Where the symbols take the elements:
z975: zo>z635, di>z295, ne>z470, li>z579
z312: zo>z206, di>z906, ne>z979, li>z992
z759: zo>z626, di>z144, ne>z503, li>z852
z606: zo>z992, di>z434, ne>z190, li>z906
z812: zo>z759, di>z205, ne>z456, li>z71
z279: zo>z111, di>z539, ne>z861, li>z868
z958: zo>z126, di>z192, ne>z25, li>z819
z66: zo>z861, di>z620, ne>z868, li>z182
z60: zo>z819, di>z814, ne>z783, li>z192
z190: zo>z312, di>z932, ne>z305, li>z606
z25: zo>z24, di>z60, ne>z926, li>z958
z502: zo>z182, di>none, ne>z539, li>z620
z394: zo>z558, di>z355, ne>z110, li>z556
z345: zo>z137, di>z110, ne>z939, li>z741
z416: zo>z375, di>z379, ne>z355, li>z258
z932: zo>z906, di>z52, ne>z268, li>z434
z258: zo>z76, di>z790, ne>z416, li>z535
z426: zo>z295, di>z970, ne>z840, li>z879
z783: zo>z958, di>z37, ne>z67, li>z60
z434: zo>z102, di>z228, ne>z932, li>z924
z579: zo>z205, di>z855, ne>z975, li>z724
z641: zo>z842, di>z795, ne>z777, li>z88
z52: zo>z924, di>z759, ne>z533, li>z228
z968: zo>z741, di>z375, ne>z558, li>z110
z631: zo>z868, di>none, ne>z182, li>z539
z844: zo>z932, di>z603, ne>z924, li>z533
z657: zo>z777, di>z278, ne>z88, li>z444
z268: zo>z606, di>z533, ne>z102, li>z932
z76: zo>z556, di>z591, ne>z375, li>z355
z456: zo>z503, di>z635, ne>z852, li>z812
z468: zo>z975, di>z426, ne>z724, li>z601
z228: zo>z844, di>z852, ne>z52, li>z626
z207: zo>z303, di>z190, ne>z206, li>z979
z556: zo>z968, di>z416, ne>z394, li>z330
z330: zo>z110, di>z258, ne>z556, li>z375
z535: zo>z355, di>z303, ne>z258, li>z591
z910: zo>z783, di>z35, ne>z192, li>z683
z868: zo>z459, di>z502, ne>z279, li>z66
z67: zo>z25, di>z683, ne>z819, li>z783
z341: zo>z428, di>z137, ne>z986, li>z16
z913: zo>z444, di>z861, ne>z795, li>z278
z444: zo>z641, di>z56, ne>z657, li>z280
z636: zo>z879, di>z926, ne>z32, li>z970
z24: zo>z636, di>z819, ne>z447, li>z126
z790: zo>z591, di>z979, ne>z379, li>z303
z837: zo>z939, di>z556, ne>z741, li>z558
z375: zo>z394, di>z535, ne>z330, li>z76
z939: zo>z460, di>z968, ne>z323, li>z345
z32: zo>z426, di>z126, ne>z385, li>z636
z626: zo>z533, di>z456, ne>z228, li>z603
z209: zo>z812, di>z579, ne>z144, li>z635
z470: zo>z209, di>z601, ne>z205, li>z975
z182: zo>z279, di>none, ne>z66, li>z631
z924: zo>z268, di>z626, ne>z434, li>z844
z56: zo>z795, di>z868, ne>z278, li>z111
z323: zo>z131, di>z558, ne>z137, li>z939
z137: zo>z302, di>z837, ne>z460, li>z323
z192: zo>z67, di>z842, ne>z60, li>z910
z295: zo>z724, di>z385, ne>z601, li>z855
z278: zo>z280, di>z279, ne>z913, li>z56
z979: zo>z237, di>z606, ne>z207, li>z312
z879: zo>z855, di>z447, ne>z426, li>z385
z819: zo>z926, di>z910, ne>z958, li>z67
z111: zo>z913, di>z66, ne>z56, li>z459
z777: zo>z814, di>z280, ne>z35, li>z641
z992: zo>z207, di>z102, ne>z312, li>z305
z986: zo>z173, di>z460, ne>z376, li>z341
z855: zo>z468, di>z32, ne>z295, li>z840
z852: zo>z603, di>z209, ne>z759, li>z456
z102: zo>z190, di>z844, ne>z906, li>z268
z110: zo>z837, di>z76, ne>z968, li>z394
z379: zo>z535, di>z207, ne>z119, li>z790
z840: zo>z601, di>z636, ne>z855, li>z426
z741: zo>z323, di>z394, ne>z345, li>z837
z303: zo>z119, di>z312, ne>z790, li>z237
z385: zo>z840, di>z24, ne>z879, li>z32
z620: zo>z631, di>none, ne>z502, li>none
z539: zo>z66, di>none, ne>z631, li>z502
z355: zo>z330, di>z119, ne>z76, li>z416
z144: zo>z456, di>z975, ne>z71, li>z209
z280: zo>z88, di>z111, ne>z444, li>z795
z861: zo>z56, di>z631, ne>z459, li>z279
z173: zo>none, di>z16, ne>none, li>z428
z906: zo>z305, di>z924, ne>z606, li>z102
z842: zo>z683, di>z657, ne>z814, li>z35
z35: zo>z37, di>z444, ne>z842, li>z777
z428: zo>none, di>z302, ne>z173, li>z376
z533: zo>z434, di>z503, ne>z844, li>z52
z970: zo>z385, di>z25, ne>z636, li>z447
z503: zo>z228, di>z71, ne>z603, li>z759
z71: zo>z852, di>z470, ne>z812, li>z144
z205: zo>z144, di>z468, ne>z635, li>z470
z305: zo>z979, di>z268, ne>z992, li>z190
z926: zo>z447, di>z783, ne>z126, li>z25
z814: zo>z910, di>z88, ne>z37, li>z842
z447: zo>z32, di>z958, ne>z970, li>z24
z37: zo>z192, di>z641, ne>z683, li>z814
z603: zo>z52, di>z812, ne>z626, li>z503
z237: zo>z379, di>z992, ne>z303, li>z206
z126: zo>z970, di>z67, ne>z24, li>z926
z591: zo>z416, di>z237, ne>z535, li>z119
z88: zo>z35, di>z913, ne>z641, li>z657
z16: zo>z376, di>z323, ne>z341, li>z302
z206: zo>z790, di>z305, ne>z237, li>z207
z601: zo>z579, di>z879, ne>z468, li>z295
z795: zo>z657, di>z459, ne>z280, li>z913
z376: zo>none, di>z131, ne>z428, li>z986
z131: zo>z341, di>z345, ne>z302, li>z460
z635: zo>z71, di>z724, ne>z209, li>z205
z558: zo>z345, di>z330, ne>z837, li>z968
z459: zo>z278, di>z182, ne>z111, li>z861
z460: zo>z16, di>z741, ne>z131, li>z137
z119: zo>z258, di>z206, ne>z591, li>z379
z724: zo>z470, di>z840, ne>z579, li>z468
z302: zo>z986, di>z939, ne>z16, li>z131
z683: zo>z60, di>z777, ne>z910, li>z37

The rows follow the links: the fewer symbols apart two elements are, the more alike their rows tend to be.

Each row is also shifted at random along 8 hidden directions that mean nothing.

Some elements, each with a row of numbers:
z88:  155   148    -5  -168   103   -89    17    76   280    23   -89   616   226  -499   612   115  -307  -172  -150  -291   -38  -545   194  -376  -144   -39    85   125  -142   -26  -147   336    54    40  -208  -204  -111     2    50    -7  -285  -121   -94   354  -235    67   228    14   366   387     6  -361   -47    74   412  -451   118  -248   -12   130     8   631   339  -395
z855: -525   101     2   330  -179    59   -27     6  -298   196   185   249    94   797  -631   180   411   316   389    71   -41   117    20   281   301   -15   124  -411   177    90    76  -164   144   -90  -188   -18  -369   164  -234  -153   -78   141    44  -111    52   154    30   -61   210    51  -306   375  -384   -42  -547   -75  -297    79  -151   294    12   -55  -113    28
z56: -752   203    23   -19  -176    45  -130    -6    82   -52  -171  -197  -136   -17  -293    -3   188  -352    46   246   149  -157   -46  -121   -81   -52    79   129   -49    38  -154   127  -304   142  -100   120   -81    19   -92  -120  -118   -91   240    68  -162    83   -45     7   262    59   108   209   187    88   176   142   -82   -50   134   -68   -19   -94   137  -173
z16:  613  -205   154   -47  -113   341   -82   153   156  -106   -66  -381   -79  -259   -87   -92   268  -163  -194   417  -190   -73  -133   221   143   -35   198   169   -17   269   -76   240  -428   270   -66   496   236    27   -29   174   108   -13   104  -232   265   -11  -345   298    35  -323   110   -54   368   -97    82   424    54   215   217     0   -11  -285   221  -118
z591: -162  -195    36   195    17   -80   152  -123    41  -253  -126  -211   142   151   104  -144   -93   237   211  -342  -162   604  -349   143   -32  -111  -137  -500  -164   -69   -87  -339   208   172    74   360  -186   -90   -96   169   156   117  -118  -129   197  -119  -324    -3    -9  -283   262  -285  -210   -83  -347  -407    12    15  -261   -91    25  -316  -434   212
z913:  128   160    -2  -211   310  -194   163   -16   343    19    14  -190   -46  -731   632    24  -470  -271  -344  -133    57   -12   183  -510  -305   -58   159   158  -160  -275   -13   175   210   -65   464  -222   170  -260   -98  -129  -237  -390   -69   214  -122   172    61   117  -234   152   112  -239  -135   398   507  -327    -1   -61   146   -93     9   336     4  -353
z32:  282    32   -96    98   180  -249   242    89  -401   225   219  -199  -147    64    63   223  -206   344   191   -38   133   -46   203   177   125   181   139   -17    37   -97   174  -185   134  -359    55  -596   185  -136    16  -179  -193  -233  -480  -120   131   136   136    44  -389   197  -300   197  -519   118    92   -25  -200   -73   -27   338    29   216   -43  -260
z375: 1260  -241  -113  -298   508   -68   238   140     2  -205  -130   433    41   260   -77   114  -177   150    37  -404  -123    40  -131   -98    88   -15  -128  -378  -277  -416   -39   -50   193   -51    54   -17  -119  -121    10    87   101  -193   259   189  -234  -314   -95    13  -285   -88   268  -152  -280    98  -112   113   128    -2    -5   105    10   153  -100  -198
z66:  -405     78     33    228     46   -288    131   -196     77    -82   -148   -174    181    184     36    266   -609    221    316   -701     59    474   -142    -51    -85   -184     55  -1129   -280   -296   -171   -298    123    -12   -125    264   -383     52   -401   -145   -176   -135    177    238     52    191   -222    -54    -52    -62    160   -459   -662    250   -154   -605   -123    -20   -280     90     46    -62   -495   -323
z879:   88    67     0   126    73  -112    89     8  -166   296   279  -582  -229  -303   190    60   -30    71   -97   271   153   126   287    70    -8   133   203   395   180    15   193   -51     3  -261   352  -406   342  -106     2  -197   -97  -210  -428  -125   251   263    80   127  -327    72  -274   256  -144   135   234    38  -153    61   157    75     6   -44   -27   -74
z209: 1247  -139   -20   295  -126  -163  -171   -94  -441   298    72  -379  -111   192  -182   268  -182   372   366  -100   300   -17   290   485   129   198   -80  -186   137   244   135  -149  -498  -306  -496  -181   157   271    33  -191   164    96  -229   109   267    92    78  -108  -178  -102  -227    32  -247  -203   199   273   141   -38   -89   190    12  -195   -96   -55
z636:  -35   100   -80   133   214  -149   235   107  -197   225   222    67   -68   123    40   126   252   186   152    62    23    50   192    10   103    81   172   268    77  -138    94   -74   265  -215   232  -518   -69  -140   -36  -186  -206  -225  -429   -10    13   144   132    89    56   269  -238   405  -425   100   -44  -292  -228   -87    39   284    12   206    15  -182
z35: -449   208    62   -32  -192    72    -5    92    55   -68   -12   -12     6  -157   -67   -47    25  -198   -32   335   -84  -359   -21  -132   -10   -30   263   -45   -67   238    20   234   108   137   -31    -1    46  -213  -222   -29  -262   -71   -17  -267   -86   154     8    65     3    67   -72    22   -68   198   130    36  -213   -37     4   132     4   329   200  -300
z190:  349   -55   -97  -107   210   -99   117   -57  -146  -113    81   -63  -115   370  -330  -154    -3    94    34    50    -1   347   -79  -102   -41    16  -167  -188   -23  -191   251  -218   489  -128   460  -132    42  -280   -99   -12   200    -1   155  -181  -172  -173    34  -150  -588  -233    79   201  -200   173  -247   227   -60    95   -79  -155    -1   -51  -355   283
z76: 1149  -184    46  -313   -91   202  -144   107    24  -273  -163  -142  -140  -234  -162  -216   -60  -250  -201   419   -81  -437  -112    25    -8    69   -59   123  -121   322   109   293  -227   170  -132   229   411  -174    59   211   208    76   236  -298   -98  -248   -78    17  -399  -337   185  -142   405   -28   297   797   201    55   111  -123   -18    61   241   -18
z456:   -9    42    23   143  -251    71  -247  -130   -53   147   130   722   333   460  -167    87   -37   243   107  -235   -72  -124   127    80   103   -28  -153  -434   190   210   112     3   210   -60  -360    79  -307   313   -49    23   103   438   218   111   -72    10   262  -268   192    41  -251  -169   -57  -183  -378  -138    82    15  -282    37    12   186   -46   304
z795: -724   236    23    38  -195    43     3    89   117  -188  -149   461   159   108  -144  -144   405  -236   194   238  -164  -363  -132  -242   -21  -101   158    33  -135   228  -101   246   263   305  -129    31  -341  -239  -230    -5  -262    17   -49  -149  -298    36    44    -9   536   176    61   155  -122    80   -42  -326  -190  -218  -130   158    -1   419   224  -233
z444:   15    65   -23   124   157  -287   198    -1    55   -10  -128   -29    91  -268   452   171  -296    85   215  -412    53     3    25   -94  -100   -31   104  -186  -229  -148  -183   -49    -7    -6  -133  -174  -161   -85   -91  -113  -270  -250  -357   226    20   130   -48    80   240   226    87  -235  -446   101   264  -630   -34  -246  -107   223    28   237   -40  -451
z330: -220   -91   -74  -339    36   178    58   155   -36  -328  -143   610    57   371  -319  -151   132   -56   -49    36  -213  -304  -337   -43   117   -13  -186   -90  -129   -68   -40    35   199   155  -122   120   -66  -101   164   283    71   142   332  -192  -307  -387     8   -84   -57   -16   164     7   241   -83  -324   374    26    -7   -36   -22   -18   165   151   151
z539:   62    86    35    76  -233  -173  -166  -157   -81   -50  -228  -781  -223  -252  -100    74  -446  -173   145    29   343   -56    19    80  -184    43   -13  -246  -135   142   -57   -32  -544   -19  -295   124   228    23   -98  -163   -16   -93    85    33    66   115  -101   -69  -233  -154   136  -159    14   102   494   277    64   -68     9   -95    -3  -209   -79  -246
z601:  204    32   -16   183   113   -45   -71   -63   -48   397   217    83    31   194   -38   315    62   199    35  -230   155   221   332    86   105     3    49   -12   229  -195    10   -77  -153  -269    -7  -141  -174   378    -8  -234    12   -42    63   414   124   203   115     7   181   147  -249   150  -153   -39   -94  -179    12   108    86    89     4  -162   -80     4
z932:  524  -118    92   200   -68   -60  -207  -285   199   146    53  -483    54  -359   368   -64  -257    33  -153  -201   121   512   172    23  -221   -43  -146   -13   142    74    50   -96  -167   -40   145   256   107   216     1   -42   308   167     5   226   284   112   -59   -60   -81  -272    58  -323   172  -103   147  -190   268   117   -34  -351    -3  -414  -318   359
z606:  460   -65    21   122  -269    22  -114   -50  -126  -201   -51   137    94   215  -212  -366   321    39   243   326  -141   -75  -110    64   -40    35  -142    16     3   490   208    34   323   187   -70    55   -29  -278  -106   122   212   335  -190  -402   -94  -160    52  -181     1  -246    41    86   -26  -146  -124    50    41  -134  -280   -54    -9   135   -67   325
z631: -278   112     5    82  -318  -141  -123  -107  -250  -157  -240  -425  -120   248  -471   130  -454    10   353   -58   237  -171  -155   179   -18    24   -22  -751  -196   172   -41  -122  -330    -1  -521   164    35    12  -213  -103   -84    30   233  -141   -43    43   -90  -174  -292  -146    86  -155  -211   107   125   345   -82   -67  -174    72    20   -66  -118  -271
z37:  354   249   -30  -268   138   113   130   277    26   -65    98   349   -93    92  -411   -96   441  -318   -87   677  -187  -529    92  -403    75   -17   378   225   -93   106   208   443   503    73   366  -298    10  -524  -367  -132  -285  -299   121  -317  -436    64   139   107  -181    96   -89   485  -251   447   102   294  -329   -11   157   246     0   667   316  -449
z205:  -34    99   123   296  -309    97   -47   -77   -88    61   302   -53   150   255  -251  -189   187   184    96   406  -234   170    48    58    84   -44   223  -387   163   465   371    10   644    43   255    76   -23  -251  -459   -36     5   252  -128  -559   132   231    40   -64  -296  -262  -303    89  -361   155  -376   -97  -291   152  -276    87    21   189  -236   197
z844: -266   -37   -70   301    54  -121    30  -139   -92    48    44   204   108   496  -152  -109   502   214   337  -164     2   536   -29    56    -7   -42  -220    91   120   -91    12  -302   280    -3   155   -63  -414    40    -7   -61   188   169  -185   120   -26   -70    23  -140   410     6    26   325  -190  -193  -413  -493    -3   -92  -192   -71    -6  -255  -323   428
z620:  546   129   -37    91    92  -131  -160   -26   322    12  -293   366    83  -207   159   -57   595  -408   228   -25   143  -168   213  -384  -258   -89   -63   670   -99    46  -266   335  -280   232  -144   -74  -464    19   -42  -216   -24  -135   -83   625  -370    -1    94   -27  1056   242   293   253    60   -98   481  -568   244  -391    68   -46   -40   136   238  -219
z323:  837  -199   160    27   137   222   163   141   368  -229   -31    18   197  -187   142  -185   324   -43  -112   157  -463   254  -203   -75    79  -194   276  -164  -175   128   -41   212   283   378   301   506  -122  -264  -341   184    44   -98   -11  -217   133    14  -394   318   134  -346   215  -184  -131    98  -169  -269   -53   152     7    79     8    18   -52  -180
z71: -636   130   -36   133  -204    64  -110   -32  -163   123   193   281     0   307  -233  -238   588    -3    76   398   -13   -39    94     2    16    65   -93   528   291   237   195   -14   323   -22   160  -280   -84   -62    87   -17    76   263  -205  -211  -104   -18   272  -161   227   115  -231   500   142  -154  -247   -26   -99   -66   -72   -59   -22    59    62   463
z110: -146  -218   122   -25  -186    99    -8   -50   127  -228  -139  -441    51  -463   418  -135  -448    25  -196  -127  -120   102  -285   215   -51   -23   -60  -202  -112   148  -119   -81  -245   199  -158   450   302    43   159   308   109   146   -87  -234   357   -86  -286   108  -190  -263   175  -585   324  -163    66    64   152    87   -54  -159     8  -259   -40   118
z975: -240    48   111   202  -290    48  -247  -203    39   318   243  -170   113  -212   269   116  -353   136  -197  -107    91    95   270   138   -28    16    14  -126   300   198   117   -27  -136  -159  -109    84   148   366    29   -49    64   256     4    90   320   268   146   -74   -88   -15  -320  -293   153  -103     9   -74    78   159   -57  -113     5  -129   -71   252

Start, symbols taken left to right, then the element you end at.
Answers are names.
-354    82    94   222  -268    91  -286  -179   107   329   208   -17   126  -173   231    20    19    22  -167    12    80    86   277    61   -48    -3   -17   227   345   212    59    42  -150   -80   -53    58    15   364    84   -57    88   271   -41   173   234   223   175   -68   258    59  -278   -67   284  -185     1  -178   104   100     3  -152    -9  -163    17   334
di li li ne li li di -> z636
-290   183   131   170  -279   215  -179    58   186   199   153   210   131  -186    57   -68   508  -199   -95   450  -127  -287   217   -81    40   -50   279   435   217   409    28   366     3   157   -24    36   -99    58  -141   -65  -143    99  -133   -56    39   264   114   102   543   143  -248   200   150   -44    54  -202   -98     5    69   100   -15   209   322   -56
ne li di ne zo ne -> z447
-1347    141     60    292   -537    138   -265   -104   -202    210    150    270    171    343   -168     44    119    191    133     41     32   -167     31    326    148     44    -66    -69    323    342      8   -103   -113    -36   -482     38   -136    401    140     46    -35    470    -79   -118    177    123    203   -181    376    183   -387     35    212   -329   -357    -64    -72      2   -190     45      4    -73    106    363
zo di zo zo zo -> z209
 -48    16     5   175  -285   -33  -174  -122  -291   183   161   -89    -3   163   -93    35  -180   235   105    32   125   -67   150   266    51   127   -99  -109   219   265   195  -132   -48  -203  -237  -142   154   168    83   -24   101   284  -130  -138   162    63   201  -184  -218   -20  -289   -16     2  -160   -70   181    19    14  -151     7     8   -34   -58   268
zo zo di zo di -> z209
 563  -245   -61   -93    55  -148   -53   -73   -20   -98  -218  -297  -114  -534   573  -137  -260   -39   -52  -213   191   -50   -16   127  -205   154  -361   559   -57    21  -122   -83  -478   -11  -211   -92   321    74   520   165   232    68  -361   170   129  -258    -3   -41    49     3   235  -266   433  -349   470    48   425  -221    35  -236   -16  -224    88   220
di zo ne ne di -> z206
 768  -157   -50  -200   300    -9   127    44   159  -229   -93   362   103    55    74  -146    48   -16   -63  -160  -191   113  -125  -222   -53   -69  -136   -69  -167  -181    14    30   351   105   237    70  -118  -207   -20   128   143   -34   138    59  -220  -251   -47   -16   -81  -130   258  -111   -63    52   -99   -86   127   -26   -47   -90    -5   139  -106    70
li ne ne zo li -> z355
-617   122    59   190   -72   -19     2   -88    55   284   297     1   131  -161   336    88  -143   156  -149  -103   -17   172   208   -14     0   -15   131    -3   223    -2    88   -61   226  -154   188  -130    -8   139   -31   -72  -118    63  -196    39   226   276   134    21    13   151  -306   -84  -105    31  -119  -390  -116    92   -40    27    15    55   -82   116
zo di ne ne li li -> z879
 645   111    93    88   -48   218  -285    38   256   372   163   597   228    48   -72   237   370  -105  -130    60   -48  -264   412  -129   111   -91   214   131   235   140   -30   428  -184     8  -193   107  -307   399  -174  -177   -37    54   308   459   -71   250   168    54   603   151  -243    86    76   -38    33  -143    88    93   140   133   -13   181   293  -159
li zo zo li zo di -> z426
-733   225   156  -104  -441   273  -314   -50   147   219   240   251   182  -256   111   128  -507   -88  -464   131   -61  -531   205   -44    54   -18   185  -300   249   327   130   301   -13   -62  -251   164   231   318   -37    58  -157   284   375  -118    95   274   263   -65  -229    89  -418  -425   338    66     0   298   -51   244     9   -29    13   312   277    33
di zo ne li zo -> z636
-651   -54  -213   -29   177  -335   245   -71  -371   -93    39  -230  -241   -10   275  -299    -5   168   134   -39   187   259   -98    34  -184   218  -401   649    53  -210   153  -466   351  -228   377  -666   261  -332   474    77   117    32  -668  -225   -38  -287   211  -194  -311   164    40   314    29  -153     2  -112    18  -262  -114  -187    -8   -81  -206   528
ne zo ne li li li -> z190
 946   -35    53   254  -140    38  -118   -78  -143    30   122   -92    33   435  -507  -141   391   128   259   355   -90   233    78    99    71   -19    59  -265    96   365   299    18   307    45   131   112  -106  -175  -404  -112   211   179    37  -277     0    64   -21  -105  -170  -364   -86   259  -317    60  -223   121   -87    90  -180    34    -1   -34  -255   163
zo di zo zo ne -> z924
 458  -151   -26    78    71   -56    12   -90   -30  -133   -82  -167   -29   197  -162  -157   173    56   161   -37    -5   385  -124    44   -61   -20  -179   -59   -45   -23    41  -171    75    66   141   141   -81   -92   -50    27   252    65    19   -25    -6  -155  -135   -71   -53  -254   211    69   -38   -66  -128    -4    93    -1   -89  -155   -10  -271  -276   238
zo zo li ne -> z119
-335  -129    76  -128  -210   236   -29    32    11  -327  -134  -107    10   165  -308  -169   -68   -36   -73   153  -201    -6  -400   164    97   -58   -44  -405  -104   147   -24   -35    -4   238  -110   495   105   -55   -33   281   120   188   322  -410    55  -188  -247    16  -270  -323   161  -204   253   -41  -292   435   -31   175   -61  -108    -6  -189   -36   150
di ne li di -> z379
 -86  -199  -139  -112   311  -148   449   163  -237  -366  -122   209     4   312    20  -132    16   293   264  -222  -212   146  -419   103   113    48  -136  -185  -291  -266   -35  -324   458    45   122  -183   -68  -400   125   231   -37  -106  -336  -327   -77  -345  -156    26  -208    11   214    30  -352   -22  -336  -154  -120  -159  -184   174    24   120  -159    -9
di ne di di ne -> z303
-136   147   136   146  -151    18    66    30   176    13    90   113   255  -246   283    44  -199    51   -16    16  -235  -150    33  -110    15  -106   359  -433   -80   252    31   192   333   133   -27   107   -88  -160  -376   -14  -302   -31  -164  -195    99   301   -32   115    55    29  -146  -318  -380   212     6  -451  -206     6  -163   243    35   433    34  -366
ne di ne zo li di -> z35
-844   189    37   -25  -175    54    15    42   -62   -13     9   171    83   264  -290   222  -307    57    58   -88   -43  -229  -102    24   138   -63   190  -697   -77   -16   -47     7    67   -14  -264   114  -124    71  -229   -29  -286   -16   294  -112   -57   146    -5   -19  -128    91  -140  -153  -228   189  -209    80  -253    81   -84   210    30   212    31  -305
zo li li zo di di di -> z278
-167  -208   126    87  -167   146   125    92   118  -263   -99   366   387   -60   369   -42  -200   276    53  -309  -430   -55  -363   238   171   -99    60  -554  -173   208  -168   -30   141   300  -377   442  -138    24    -7   382   -68   231  -190  -265   264   -86  -252   123   222   -90    62  -611   -82  -213  -344  -395     8    -6  -286   197    30   138    33   -58
di li zo li di -> z968
